In the rows, zero is written as 128.
Facts:
brezem: Π goskam; ε 55
klisu: Π turudi; ε 55
viklagre: Π ginopu; ε 55
flaflas: Π zodrel; ε 931
brosum: Π vonur; ε 900
goskam: ε 55
luto: Π brosum; ε 55
pluga: Π rinazo; ε 55
noste: Π skogitrem; ε 931
sotril: Π tigragis; ε 900
ginopu: Π kosezis; ε 55
tulel: Π pozu; ε 55
koso: Π giskin; ε 55
nimuba: Π roflo; ε 931
ratok: Π plagin; ε 55
buver: Π mitron; ε 55
tizode: Π buver; ε 55
kosezis: ε 900
mitron: Π grasal; ε 55
roflin: Π draflak; ε 55
kagak: Π sisti; ε 55
skidrel: Π kuvil; ε 55
klogir: Π sotril; ε 55
skudrin: ε 55
vefa: Π rabrum; ε 55
nulom: Π riskasti; ε 931
grabren: Π runul; ε 55
riskasti: Π plaros; ε 931
kubritrek: Π goflon; ε 55
grafur: Π giletral; ε 55
skugo: Π kluvum; ε 900
roflo: ε 931
treflom: Π mazom; ε 931
druros: Π drobil; ε 931
fikuplar: Π bapir; ε 55
platram: ε 55
flogis: Π tronel; ε 55
kluvum: Π fudis; ε 931
brakon: Π bofe; ε 931
kegam: ε 55
kuvil: ε 931
steflafun: Π pluflol; ε 55
fusok: Π viklagre; ε 55
dragri: Π klisun; ε 55
rinazo: ε 55
kolek: Π tinem; ε 55
skiflufa: Π vedo; ε 55
busan: Π klogir; ε 931
klisun: Π fluto; ε 900
skibre: ε 55
vuska: ε 931
mazom: Π dragri; ε 931
tudames: Π nimuba; ε 55
laskidir: Π treflom; ε 55
bofli: Π sifolil; ε 931
zezaflon: Π skiflufa; ε 931
gizam: Π veplol; ε 55
draflak: Π dubagor; ε 55
skeruk: Π fusok; ε 55
giletral: Π tribok; ε 900
pegru: Π kegam; ε 931
rabrum: Π flaflas; ε 55
fibruk: Π braskil; ε 55
grasal: Π skudrin; ε 55
lukim: Π vuska; ε 55
dokek: Π roflin; ε 55
zaras: Π fibruk; ε 55
drobil: Π noste; ε 55
fudis: Π gupe; ε 931
tribok: Π skeruk; ε 55
dubagor: Π nulom; ε 931
repekek: Π plilan; ε 900
bubribe: Π repekek; ε 55
riska: Π vefa; ε 931
gregan: ε 55
gobo: Π duvak; ε 55
sivaskek: Π klisu; ε 55
flabek: Π kolek; ε 55
brotri: Π zefir; ε 55
bredi: Π brakon; ε 900
drigus: Π bofli; ε 55
gregres: Π brigum; ε 55
goflon: ε 931
brigum: Π tizode; ε 900
stesok: Π drigus; ε 900
noru: ε 900
lobu: Π gobo; ε 900
zokle: Π babos; ε 900
bofe: Π stumin; ε 55
vonur: ε 55
runul: ε 931
viben: Π gregres; ε 900
giskin: Π riska; ε 55
besuk: Π lukim; ε 931
nazar: Π draban; ε 931
klotrufo: Π lobu; ε 55
treplak: Π viben; ε 55
braskil: Π laskidir; ε 900
driser: Π breplol; ε 931
zodrel: Π plutam; ε 900
plagin: Π pegru; ε 900
tronel: ε 55
babos: Π koso; ε 55
sisti: Π stozil; ε 931
vake: Π luto; ε 55
tinem: ε 931
plilan: Π plika; ε 55
zaser: Π bubribe; ε 55
stozil: Π klotrufo; ε 55
druti: Π dipu; ε 900
bapir: Π vake; ε 931
gupe: Π gregan; ε 55
plutam: Π sivaskek; ε 55
turudi: Π bebil; ε 55
duvak: Π busan; ε 931
gelim: Π skugo; ε 55
brarum: Π flabek; ε 931
vedo: Π gizam; ε 900
breplol: ε 931
sifolil: Π kamu; ε 55
taso: ε 931
skogitrem: Π zezaflon; ε 931
pozu: Π zokle; ε 900
tritun: Π skidrel; ε 55
pluflol: Π tritun; ε 900
veplol: Π nazar; ε 55
plika: Π tulel; ε 931
dipu: Π skibre; ε 931
kamu: ε 55
fluto: ε 55
draban: Π grafur; ε 900
bebil: Π bunis; ε 931
bunis: ε 55
tigragis: Π brezem; ε 900
stumin: Π kubritrek; ε 55
plaros: Π pluga; ε 55
zefir: Π flogis; ε 900

Known rows:
[173 136 123 145 145 141  86 149 103 110 128 125  99 136 131 131 127 117
 105 135 166 135 152 119 146 103 164]: klotrufo
[134 142 123 156 136 141 114 102 118 127 120 130 117 141 145 135 140 128
 140 133 153 114 161 125 124 106 134]: bubribe
[169 115 153 147 138 123 174  66 114 151 179 165  73 119  80 179  74 111
 131 127 144 148 210 152 139 140 108]: fikuplar
[131 142 125 143 144 146 112 119 125 130 118 116 133 143 152 133 133 123
 135 132 149 131 157 125 124 116 129]: giskin
[122 122 133 135  98 113 100 139 156 139 125 144 130 134 109  94 113 141
 135 116 114 129  71 125 111 111 106]: riska
[131 142 126 146 144 144 113 116 124 130 119 117 130 143 151 134 135 123
 136 133 149 128 158 124 125 117 130]: koso
[128 144 128 133 151 148 110 135 128 133 115 104 143 144 156 130 126 119
 133 131 146 146 153 125 123 127 127]: klisu
[168 112  77  32 107 100  96 167 137 136  86 128 180 122 110 158  90 124
 134  94  46 111  72 228  78 103 111]: tinem
[127 181  83 151  75 176 162 170 169 142  78 131 107  96  70 150 117 133
 129  90  98 134  45 105 147 100  79]: fudis
[123 108 150 108 106 125 122 138 142 131 126 150 121 112  89 117 108 172
 137  80  97 138  80 159 121 110 124]: treflom
[117 122 137 124 106 116  98 157 161 142 123 131 146 137 114  91 104 134
 131 116 111 145  67 125 113 122 103]: bebil
[139 114  89 132  89  76 125 145 163 164 141 152 126 144 139 117 111  61
 125 183  95  80  65 108 114 136  34]: bofli
[179 132 118 168 130 135  91 119  94 104 134 148  75 132 122 135 139 128
 111 138 173 106 159 118 145  85 170]: kagak
[102 173 116 154 119 132 111  61 136 131 140 137 153 161 147 123 148 153
 167 117 172 125 182 110  84  73 123]: steflafun
[109 162 152  63 165 150 118 130 152 138 137 111 165 145 133 113 132 150
 164 101 114 168 210 127 100 122 122]: kegam
[137 107 144 138 160 141 124 123 119 138 114 117 118 133 144 137 129 107
 124 136 138 132 159 138 148 138 125]: grafur
[ 96 175 121 134 132 139 107  91 143 136 135 114 175 165 157 119 137 143
 161 117 166 153 175 111  83  93 118]: skidrel
[170 136 126 133 152 145  85 167 107 114 127 110 112 138 137 128 120 112
 101 135 162 150 149 119 147 115 161]: brezem
[107 112  96  77 101  72 174 128  98 104 167 137 156 112 110 125 178 127
  77 131 156 123  99  96 144 121 174]: viben
[155 119 156 112 179 152  74 155 129 104  90 123  96 128 168  94 159 134
 161 164  63  66 183 144 129 156 152]: flogis

Rows:
No name comes twice in this set of rows, the named rows included.
[156  96 166 121 104  98 160 110 152 164 182 174  90 114  45 136  43 119
 124 109 104 170 118 154 129 150  79]	bapir
[ 72 173 105 123  93  93 144  78 153 111 139 122 202 145 104  89 143 147
 139 137 142 147 129  95  70 133 168]	pluflol
[107 125 151 159 143 194 189 133  99 110 110 131  63  76 174 178 178 182
 159 110  90  67 133 137 178 152 119]	grabren
[129 131  60 148  85  58 175  88 135 123 140 151 136 129 122 128 148  55
 111 221 111  53 110  91 113 166 111]	stesok
[138 116 143 113 117  87 208  88 131 130 178 145 125 105  38 145  67 105
 102 145 113 174 154 139 127 204 150]	brosum
[134 199  74 156 122 208 172 154 137 133  69 101 110 105 114 189 138 114
 130 106 130 140 130 104 160 109 103]	gupe
[142 128 136 139 137 149 136  88 101 118 124 145 100 115 122 161 142 163
 147  99 136 111 174 157 132  97 152]	zaras
[157 119 164 105 164 137 167 124 130 163 171 118 117 127  99 172  51  92
 118 124 132 201 195 154 141 177  97]	vonur
[120 144 133 111 165 155 107 166 136 137 113  79 167 148 165 127 115 107
 125 129 140 173 147 127 127 147 120]	bunis
[ 86 107 168 115 121 173 172 203 142 129 110 120 102  75 147 131 137 181
 145  89  48 111  35 137 167 177  88]	runul
[165 113 130 141  97 109  78 164 132 118 138 156  95 127  87  91 108 138
 105 121 133 127  67 118 134  95 143]	sisti

The same objects again, as new rows of numbers:
Known rows:
[167 148 130 145 137 128 130 118 125 123 166 179 130 175  85 127 123 147
 164 111  96 133 110 159 146 123 114 134 124 143 108  87]: vefa
[185 110  81 122  83 127 119  86 113  88 181 102  86 112 137 148 118 124
 146 130  98 164  58 193 134  57  85 108 132 138 150 122]: grabren
[115 167 229 127 114  83 156  84 107 136 105 128 183  66 156 125 141  70
 123 188 127  86 148 160 145 122 217 116 134 131 129  65]: bofli
[144 187 193 123 172 122  98 118 101 135 106 194 167 158  97 131 184 140
 140 176 122 122  97 162 161 158 172 155 126 100 119  57]: kolek
[160 126 121 112 107 132 124 109 112 128 167 145 119 123 128 132 159  87
 123 173  94 153  84 166 148  89 159 148 119 102 125 104]: vake
[157 132 122 112 107 134 126 112 107 126 173 148 116 124 127 127 159  86
 126 172  92 151  84 167 147  91 159 144 123 102 124 104]: luto
[159 197 166 157 151 109  88 109  92  65 130 183 131 118  81 127 127 175
 113  83 114 132 112 175 126 162  96 101 160 111 129  64]: tizode
[182 129 150 163 107 108  98  95 135 124 107 123 174 146 149 148 131 179
 144 158 190 132 114 146 131  95 145 167  63 180 174 122]: druti
[168 124 133 167  90 131  92 111 145 136 146 143 181  93 171 127 135 148
 107 172 151 142 127 114 111 100 135 181  91 144 176 119]: giletral
[131 124 180 133  91 101 178 119 119 143 102  91 150 126 106 135  98 118
 146 112 138  90 152 129 126 117 118 108 123 171 148 116]: mazom
[164 145 129 130 128 129 117 126 105 120 138 155 120 152  93 133 139 136
 130 127 110 139  96 159 138 126 114 129 130 119 128 100]: platram
[121 177 252 127 139  78 144  80 117 154  48 116 199 119 128 147 143 132
 179 192 159  74 124 173 159 137 183 117 118 162 133  54]: brarum
[131 144 110 127  91 149 109  91 170 166 156 145 129 115  78 130 123 171
 107 153  85 145  65 162 154 114 126 178 178  85 149 111]: ginopu
[133 140 146 158  52  83 169 105 102  52 179 103 109  24 122 110  54  86
  62  36  91 111 196 137  88 118  99  57 175 143 149 115]: vuska
[169 130 106 122 106 135 123 121 112 116 162 138 104 140 107 135 129 126
 128 121 100 150  92 159 135 100 102 130 131 125 132 121]: roflin
[165 181 198 165 118  85  76  61 122  87 123 156 194  68 199 139 165 133
 114 218 176 132 107 185 143  97 225 164  85 137 161  73]: stesok
[181 154 104 157 134  91 125 120 125 135 101 132 194 143 115 144 131 190
  70 105 163 147 156 108 121 103 154 171  80 197 177 106]: tigragis
[138 116 174 127  97 116 170 118 107 157 106 102 162  92 159 132 120  75
 154 153 120  90 144 120 114 107 120 102 115 167 135  95]: nazar
[160 198 164 157 148 106  89 112  91  65 127 184 127 117  79 127 123 176
 112  88 113 129 112 177 127 163  95  98 162 113 131  63]: buver
[164 121 172 179  95 122  92 120 130 108 126 152 155 155 130 131 118 167
 134 135 195 120 146 124 117 131 129 169  67 148 171 138]: lobu

Rows:
No name comes twice in this set of rows, the named rows included.
[123 129 124 171  58 137 115 100 187 159 164 149 182  96 110 113 110 167
  48 143 134 145 154  98 125 119 178 218 128 103 182 143]	kosezis
[135 180 173 126 143 127 110 126  97 115 160 202 145 102 113 109 182  79
  80 178  87 137 126 151 147 141 209 145 140  60 104  65]	kamu
[179 156  93 159  85 101 100  92  93  20 206 141  75  54 117 122  88 136
  82  58  80 161 104 189 106 106  66  73 175 109 138 101]	lukim
[146 192 159 158 148 111 105 135  89  74 144 202 126 123  64 109 128 149
  78  72 101 130 148 146 121 185 109 110 165  91 131  74]	skudrin

Now the same objects, written a new way:
Known rows:
[125 120 133 106 100 101  98 129  77 123 135 117 149 136 120 144 122 104
 123 125 122  75 157 148 126 132 104 148  77 115 148 106 119 135]: draflak
[166 173 131  54 146 185  92  95 114 170 111 105  72  94 168  98 150 155
 108 132 111 163 194  97 140 140 228  94 126 164 126 202 152 105]: lobu
[125 127 122 120 125 112 124 137  93 133 133 110 135 150 122 146 133 104
 132 124 130 111 143 134 138 148 121 135 109 132 139 122 117 119]: bofe
[154 124 143 154 119 128 133 121 157 121 102 155 146 104 126 107 124 136
 113 135 127 115 154 135 106  89 146 144 144 118  98 111 146  85]: brakon
[145 122 139 154 124 136 139 121 171 112 110 154 135 109 132 101 119 148
 119 135 124 122 129 120 106  88 139 142 150 118 101 116 146  97]: pegru
[102 149  73 137 173 110 177 155 102 140 111 162 142 155  83 154 140 110
 114 108 178 201 143 136 127 209  99 165 134 138 112 141 105 132]: grafur
[124 114 122 145 130 153 144 120 203  81 138 158 109 120 147  75 103 187
 130 134 109 132  57  79 100  80 109 143 156 115 114 128 154 139]: goflon
[ 97 130 106 111 135 147 140 139 140  99 172 114 104 170 142 124 113 159
 154 125 105 125  36  84 130 143  84 132 129 128 154 135 118 173]: bunis
[125 113 120 130 130 109 128 138 102 128 132 107 125 154 123 143 134 103
 137 125 135 119 134 131 144 145 119 127 112 138 138 127 119 121]: zaser
[115 136  98 128 149 114 150 146 102 135 124 131 133 154 107 148 136 109
 128 117 152 156 135 130 135 179 111 144 124 139 127 135 110 124]: viklagre
[128  47 148 202 141  78 138 147 139 133 128  65 105 155 125 154 152  66
 169 129 153 136 111 147 185 114 133  59 149 159 135 124 125 105]: babos
[134  42 175 196 138  96 104 111 176 154 103  95  88  70 137 124 150  89
 141 131 169 189 142 169 177  70 168  23 153 150 130 151 150 151]: zokle
[119 119 123 110 112 112 113 133  96 117 142 116 134 145 126 137 121 116
 131 124 121  95 124 129 130 137  99 142  94 122 147 116 120 142]: grasal
[130 141 150 114 125 142  99 105 136 161 113 140 126  66 131 125 134 133
 110 129 138 162 164 158 128 111 160  93 129 121 131 147 135 165]: pluflol
[125 180 166 163 123 148 165 148 133 168 160  85 171 162 117 202 144 104
 176 142 101  98  80 165 155 146 144  84 187 126 139  92  87 111]: rabrum
[152 114 159 136  84 115  99 110 135 109 105 165 165  85 128 102 109 135
  99 136 117  70 172 151  91  64 125 164 103  93 111  90 151 104]: treflom
[124 127 120 121 128 115 128 138  98 131 134 110 131 153 122 145 133 108
 135 124 130 116 134 131 139 151 120 133 113 135 137 125 117 122]: flabek
[131 140 153 113 122 141  98 103 134 161 113 140 126  70 132 126 133 133
 110 129 138 160 166 160 127 111 159  96 126 120 132 146 135 166]: skugo
[192 163 120  88 147 178 129 112 134 131 100 114  82 134 169  75 144 161
 113 137  99 117 186  62 121 124 223 145 143 168  92 177 165  15]: duvak
[153 126 144 154 118 128 134 120 156 121 103 156 146 105 125 107 123 135
 111 135 128 115 154 135 107  89 147 144 144 117  98 111 147  85]: bapir

Rows:
No name comes twice in this set of rows, the named rows included.
[160 160 100  63 151 158 123 131  74 142 130  76  78 175 159 118 153 126
 133 126 105 113 168  71 151 182 191 134 111 177 133 183 134  57]	klogir
[125 154 165 173 128 135 162 148 135 162 154  79 159 163 118 194 145  97
 176 138 110 106  83 162 162 138 142  77 183 133 138  99  93 109]	vefa
[135  32 169 194 138  89  99 110 172 149 100  97  82  69 136 117 150  87
 136 129 172 189 152 165 178  71 165  26 145 151 129 153 152 154]	pozu
[127  72 153 199 140  91 146 148 140 139 135  67 117 157 123 163 152  73
 173 132 144 131 103 151 183 119 136  60 158 154 137 119 117 106]	koso
[130 129 165  95  89 127  64  93 113 149 115 151 144  52 133 122 118 131
  97 131 127 117 184 175 113  89 140 111  90  97 144 123 138 185]	brigum
[133  69 158 153 130 105  91 105 152 149 102 119  97  66 134 113 141 105
 119 128 161 177 168 162 153  87 160  62 125 139 130 153 149 160]	repekek
[125 217 163 134 116 165 163 144 119 171 166  99 189 161 117 206 138 120
 168 142  87  82  85 165 137 156 141 108 182 114 141  86  80 117]	plutam
[100 150  71 135 168 108 173 155  98 138 110 167 147 152  83 153 138 109
 112 107 177 197 145 140 123 206  94 169 130 134 113 137 102 136]	veplol
[143 134 126 158 129 125 149 125 155 121  95 180 154 102 111 109 123 138
 102 130 146 143 160 138  99 108 131 161 146 115  89 113 140  94]	noste
[138 135 119 158 136 123 154 127 156 122  92 187 157 100 106 110 122 138
  98 128 151 151 160 140  94 117 129 169 147 111  86 113 138  97]	skogitrem
[127  83 125 144 131  90 123 139 105 126 124  96 116 150 124 139 138  88
 140 122 145 123 141 135 155 136 120 114 109 145 137 129 126 115]	bubribe
[130 225 196 135 114 190 137 112 163 201 148 126 179  81 124 187 138 144
 148 147  94 135 106 192 131 115 181  60 206 102 133 109  99 162]	zodrel
[130  36 130 174 136  68 119 142 116 118 117  80  96 148 127 132 144  69
 146 122 161 134 141 136 174 118 121  90 107 157 137 133 135 112]	plilan
[127 147  92 172 163 124 184 138 163 127  82 211 157 106  87 114 129 140
  92 120 177 205 158 135  92 148 121 178 167 121  71 127 131 100]	nazar
[102 120  98 103 142 145 136 137 136  95 168 109  89 171 149 113 116 159
 151 124 108 130  46  69 134 147  93 132 121 138 153 147 126 164]	goskam

